Below are the code and all the weights of a small trained network. Each question names an input and a class and asks about switching units off, where a switched-off unit gives its printed mean instead of its output.

import numpy as np


def w(rows, s, z=0):
    codes = np.array(rows[::2]) - 128.0
    scale = np.full(codes.shape[1], s)
    scale[-1] = z or s
    return codes * scale


def f(y):
    return y / 2 * (1 + np.tanh(0.7978845608 * (y + 0.044715 * y**3)))


def log_softmax(a):
    a = a - a.max(-1, keepdims=True)
    return a - np.log(np.exp(a).sum(-1, keepdims=True))


def net(x, mask):
    res = np.array(x, float).reshape(1, 4) / 4 @ E
    y = f(res @ A[0][:, :-1].T + A[0][:, -1])
    res = res + np.where(mask, y, B[0][:, -1]) @ B[0][:, :-1]
    return log_softmax(res[-1] @ U[:, :-1].T + U[:, -1])


A, B = {}, {}
E = w([
[183,91,36,198],'x0',
[243,87,220,132],'x1',
[167,254,136,180],'x2',
[62,99,188,233],'x3',
],0.0082)
A[0] = w([
[180,152,84,55,119],'N1',
[104,47,125,96,159],'N2',
[176,144,91,45,121],'N3',
[141,199,129,161,133],'N4',
[95,108,171,197,102],'N5',
[172,150,91,38,112],'N6',
[70,74,91,108,127],'N7',
[2,171,24,118,66],'N8',
[182,155,93,47,120],'N9',
[144,196,132,159,105],'N10',
[173,94,53,195,95],'N11',
[221,65,201,124,2],'N12',
[154,207,129,163,99],'N13',
[145,198,131,160,127],'N14',
[108,51,126,98,154],'N15',
[201,89,51,196,110],'N16',
[139,196,130,160,88],'N17',
[138,204,124,164,126],'N18',
[173,95,50,194,109],'N19',
[97,161,207,78,82],'N20',
[92,104,172,202,109],'N21',
[91,107,171,202,125],'N22',
[101,159,195,57,89],'N23',
[172,147,90,54,119],'N24',
[105,46,124,100,157],'N25',
[144,203,130,161,124],'N26',
[146,203,138,156,133],'N27',
],0.0089,0.0039)
B[0] = w([
[105,132,112,174,203],'N1',
[141,85,95,102,208],'N2',
[110,131,102,179,204],'N3',
[144,76,89,96,180],'N4',
[107,135,82,189,183],'N5',
[112,130,113,177,205],'N6',
[167,108,116,102,193],'N7',
[244,180,214,160,255],'N8',
[105,128,102,181,205],'N9',
[137,91,105,103,169],'N10',
[84,171,177,82,205],'N11',
[201,164,171,145,210],'N12',
[131,92,109,101,182],'N13',
[139,83,89,94,178],'N14',
[147,78,82,98,200],'N15',
[80,179,172,92,230],'N16',
[146,84,102,97,163],'N17',
[146,84,96,99,182],'N18',
[75,178,179,73,211],'N19',
[85,170,158,96,179],'N20',
[113,128,99,170,192],'N21',
[110,122,90,181,196],'N22',
[82,178,166,108,182],'N23',
[101,129,104,198,195],'N24',
[146,71,78,86,206],'N25',
[141,80,93,96,182],'N26',
[133,88,93,94,184],'N27',
],0.011,0.006)
U = w([
[148,55,78,66,226],'0',
[75,124,95,234,132],'1',
[248,156,188,150,6],'2',
[39,164,171,61,153],'3',
],0.015,0.0015)

Each question gives the input, the list of numbers given to net, and the class t.
The units are the neurons (one row each of A and B). Each row of codes is followed by its name. A weight is (code - 128) times the scale printed after its matrix; where a second scale follows, it is the last column's (A, B and U).
mask holds one flag per neuron, in row order. A switched-off neuron (its flag False) gives its mean, the last column of its row in B, instead of its output. The means were averaged over made-up inputs and are rounded, as every weight is.
A unit's drop is (log p(t) with every unit on - log p(t) with that unit switched off) / (log p(t) with every unit on - log p(t) with every unit switched off).
The circuit of an input: a set's keep is (log p(t) with only the set's units on - log p(t) with every unit switched off) / (log p(t) with every unit on - log p(t) with every unit switched off). Starting from the 12 units with the biggest drops (on a tie, the unit counted first), units are removed one at a time, each time the one whose removal leaves the highest keep (on an exact tie, the one counted first), for as long as the keep stays at least 0.8.
units of the circuit, in order: the units of the circuit, biggest drop first
top k neurons: the k neurons with the biggest drops, biggest first
drop when u is switched off: that unit's drop, to one decimal
input [-8,6,6,7], class 3: units of the circuit, in order	[N20]
input [-8,-1,-8,-1], class 0: top 4 neurons	[N25 N15 N2 N16]
input [3,6,7,8], class 1: top 2 neurons	[N5 N22]
input [6,-4,5,3], class 3: units of the circuit, in order	[N19 N11]
input [-3,4,4,5], class 1: top 3 neurons	[N8 N5 N22]
input [8,-2,-6,-1], class 3: top 3 neurons	[N19 N16 N11]
input [-7,4,-8,6], class 0: drop when N15 is switched off	0.2
input [-6,-2,8,-2], class 0: drop when N15 is switched off	0.0
input [-5,-8,4,-4], class 2: drop when N8 is switched off	1.0
input [-4,-8,2,4], class 2: drop when N8 is switched off	0.7
